Here is a tiny trained network, its code and every weight. The questions are about switching its units off for an input and a target symbol, where a switched-off unit gives its printed mean instead of its output.

import numpy as np


def w(rows, s, z=0):
    codes = np.array(rows[::2]) - 128.0
    scale = np.full(codes.shape[1], s)
    scale[-1] = z or s
    return codes * scale


def norm(h):
    return h / np.sqrt((h * h).mean(-1, keepdims=True) + 1e-5)


def f(y):
    return y / 2 * (1 + np.tanh(0.7978845608 * (y + 0.044715 * y**3)))


def softmax(a):
    e = np.exp(a - a.max(-1, keepdims=True))
    return e / e.sum(-1, keepdims=True)


def log_softmax(a):
    a = a - a.max(-1, keepdims=True)
    return a - np.log(np.exp(a).sum(-1, keepdims=True))


def net(x, mask):
    ids = ['ΓΣΩαβδζηθλμξψ'.index(c) for c in x.split()]
    T = len(ids)
    res = E[ids] + P[:T]
    u = 0
    for l in range(2):
        r = norm(res)
        for j in range(2):
            rows = slice(4 * j, 4 * j + 4)
            q, k, v = (r @ M[l][rows].T for M in (Q, K, V))
            z = softmax(np.where(np.tri(T) > 0, q @ k.T / 4**0.5, -1e9)) @ v
            o = O[l][rows]
            res = res + np.where(mask[u + j], z, o[:, -1]) @ o[:, :-1]
        u += 2
        y = f(norm(res) @ A[l][:, :-1].T + A[l][:, -1])
        res = res + np.where(mask[u : u + 4], y, B[l][:, -1]) @ B[l][:, :-1]
        u += 4
    return log_softmax(norm(res)[-1] @ U[:, :-1].T + U[:, -1])


Q, K, V, O, A, B = {}, {}, {}, {}, {}, {}
E = w([
[27,89,185,119],'Γ',
[128,210,141,99],'Σ',
[154,84,176,111],'Ω',
[110,81,29,68],'α',
[118,114,113,203],'β',
[132,145,156,69],'δ',
[68,133,236,252],'ζ',
[170,176,140,125],'η',
[224,144,71,51],'θ',
[91,182,160,52],'λ',
[56,204,68,169],'μ',
[199,129,153,149],'ξ',
[100,110,182,45],'ψ',
],0.025)
P = w([
[243,218,2,67],'0',
[217,198,54,110],'1',
[196,196,79,138],'2',
[183,199,97,170],'3',
[164,205,120,193],'4',
[147,200,133,211],'5',
[127,197,148,226],'6',
],0.0037)
Q[0] = w([
[163,190,147,143],'0.h1',
[105,94,120,110],'0.h1',
[100,215,162,95],'0.h1',
[121,146,113,179],'0.h1',
[204,87,253,62],'0.h2',
[155,66,147,129],'0.h2',
[196,145,68,36],'0.h2',
[25,123,118,90],'0.h2',
],0.016)
K[0] = w([
[169,162,108,131],'0.h1',
[103,110,140,120],'0.h1',
[112,160,98,89],'0.h1',
[111,105,112,170],'0.h1',
[188,111,220,51],'0.h2',
[111,64,87,156],'0.h2',
[197,144,121,46],'0.h2',
[3,86,82,124],'0.h2',
],0.018)
V[0] = w([
[161,80,250,111],'0.h1',
[143,115,110,128],'0.h1',
[150,103,186,122],'0.h1',
[101,166,58,139],'0.h1',
[232,121,151,54],'0.h2',
[126,254,84,108],'0.h2',
[156,107,157,107],'0.h2',
[75,94,145,176],'0.h2',
],0.0055)
O[0] = w([
[97,107,151,161,153],'0.h1',
[118,140,122,135,126],'0.h1',
[100,120,138,154,142],'0.h1',
[156,136,113,100,115],'0.h1',
[188,254,120,123,253],'0.h2',
[109,111,154,176,168],'0.h2',
[158,166,124,127,165],'0.h2',
[118,89,121,119,56],'0.h2',
],0.0097,0.0027)
A[0] = w([
[151,131,249,134,146],'0.n1',
[219,92,180,73,104],'0.n2',
[115,157,217,188,84],'0.n3',
[41,163,68,149,10],'0.n4',
],0.016,0.012)
B[0] = w([
[106,126,155,171,255],'0.n1',
[176,113,138,82,214],'0.n2',
[81,131,82,164,161],'0.n3',
[180,207,1,237,152],'0.n4',
],0.024,0.0091)
Q[1] = w([
[227,20,92,168],'1.h1',
[95,159,3,206],'1.h1',
[9,54,94,81],'1.h1',
[110,61,214,224],'1.h1',
[53,19,51,123],'1.h2',
[46,246,11,104],'1.h2',
[145,128,144,44],'1.h2',
[230,127,45,225],'1.h2',
],0.036)
K[1] = w([
[197,11,89,167],'1.h1',
[96,161,48,221],'1.h1',
[3,54,100,98],'1.h1',
[129,83,233,189],'1.h1',
[37,25,103,157],'1.h2',
[45,225,35,125],'1.h2',
[124,85,123,59],'1.h2',
[217,114,62,201],'1.h2',
],0.04)
V[1] = w([
[141,141,112,98],'1.h1',
[134,195,95,8],'1.h1',
[214,117,78,130],'1.h1',
[149,155,104,76],'1.h1',
[141,115,124,21],'1.h2',
[130,129,128,119],'1.h2',
[121,136,132,189],'1.h2',
[136,119,129,58],'1.h2',
],0.012)
O[1] = w([
[116,98,144,131,139],'1.h1',
[192,1,174,161,148],'1.h1',
[12,110,143,120,255],'1.h1',
[135,65,150,143,167],'1.h1',
[105,190,51,191,21],'1.h2',
[127,134,122,134,130],'1.h2',
[144,92,171,94,197],'1.h2',
[117,165,78,171,65],'1.h2',
],0.01,0.0014)
A[1] = w([
[68,118,203,191,53],'1.n1',
[56,49,197,149,54],'1.n2',
[179,72,68,33,134],'1.n3',
[225,119,111,2,3],'1.n4',
],0.021,0.003)
B[1] = w([
[140,113,80,139,254],'1.n1',
[154,128,190,97,179],'1.n2',
[103,18,88,86,185],'1.n3',
[154,255,129,139,230],'1.n4',
],0.032,0.0077)
U = w([
[176,227,191,151,111],'Γ',
[242,44,117,202,94],'Σ',
[69,136,20,248,128],'Ω',
[54,80,203,220,183],'α',
[6,150,132,82,196],'β',
[152,71,200,49,175],'δ',
[111,108,127,146,120],'ζ',
[114,108,120,135,123],'η',
[70,37,92,112,254],'θ',
[121,105,124,135,115],'λ',
[115,109,122,135,118],'μ',
[183,140,21,31,80],'ξ',
[113,107,124,137,122],'ψ',
],0.015,0.0099)

Each question gives the input, a string of symbols that net reads in full, and the target symbol t.
The units are the heads (4 rows each of Q, K, V and O) and the neurons (one row each of A and B). Each row of codes is followed by its name. A weight is (code - 128) times the scale printed after its matrix; where a second scale follows, it is the last column's (O, A, B and U).
mask holds one flag per unit, layer by layer, with each layer's heads first. A switched-off unit (its flag False) gives its mean, the last column of its rows in O or B, instead of its output. The means were averaged over made-up inputs and are rounded, as every weight is.
A unit's drop is (log p(t) with every unit on - log p(t) with that unit switched off) / (log p(t) with every unit on - log p(t) with every unit switched off).
The circuit of an input: a set's keep is (log p(t) with only the set's units on - log p(t) with every unit switched off) / (log p(t) with every unit on - log p(t) with every unit switched off). Starting from all 12 units, units are removed one at a time, each time the one whose removal leaves the highest keep (on an exact tie, the one counted first), for as long as the keep stays at least 0.8.
units of the circuit, in order: the units of the circuit, biggest drop first
unit that matters most: the unit with the biggest drop
top k neurons: the k neurons with the biggest drops, biggest first
k most important neurons of layer l: the k neurons of layer l with the biggest drops, biggest first
heads that matter: for each layer, one digit per head in row order, 1 if its drop is at least 0.15 and else 0, layers parted by /
drop of u: that unit's drop, to one decimal
input Ω δ μ δ, target Σ: heads that matter -> 00 / 11
input Ω β α β, target β: units of the circuit, in order -> [1.h1, 0.h2, 1.h2]
input Γ λ λ, target Σ: 3 most important neurons of layer 0 -> [0.n1, 0.n2, 0.n3]
input θ μ Γ, target δ: top 2 neurons -> [1.n2, 0.n4]
input δ ξ δ, target Σ: 2 most important neurons of layer 1 -> [1.n4, 1.n1]
input λ ζ η ζ β η β, target β: top neuron -> [0.n1]
input ζ λ Ω Σ η Ω Σ, target Σ: units of the circuit, in order -> [1.n4, 1.h1]
input θ Σ Σ ψ μ μ Σ, target Ω: 3 most important neurons of layer 0 -> [0.n3, 0.n2, 0.n1]
input Σ ζ ψ Ω Ω ψ, target Σ: top 3 neurons -> [1.n1, 1.n4, 1.n2]
input ψ ξ ξ Γ θ η ξ, target Ω: units of the circuit, in order -> [1.h1, 1.n4]
input μ ζ η μ η μ η, target Ω: 2 most important neurons of layer 1 -> [1.n1, 1.n3]
input ψ η β θ λ Ω η, target Σ: 3 most important neurons of layer 1 -> [1.n1, 1.n4, 1.n2]
input ξ Ω λ λ, target Σ: 2 most important neurons of layer 1 -> [1.n4, 1.n3]
input Σ ψ μ ψ Ω Γ, target δ: top 2 neurons -> [1.n2, 1.n4]
input η ξ θ η, target Σ: unit that matters most -> 1.h1
input θ ξ β Ω η Ω Ω, target Ω: top 2 neurons -> [0.n3, 0.n1]
input ζ δ Σ δ ψ Σ, target Σ: top 2 neurons -> [0.n4, 1.n4]
input μ μ μ ψ μ ψ, target Σ: drop of 0.n1 -> 0.7
input α μ Ω, target Γ: drop of 1.h2 -> 0.0
input θ μ ξ Ω Ω Γ Ω, target Ω: drop of 1.h1 -> 1.4
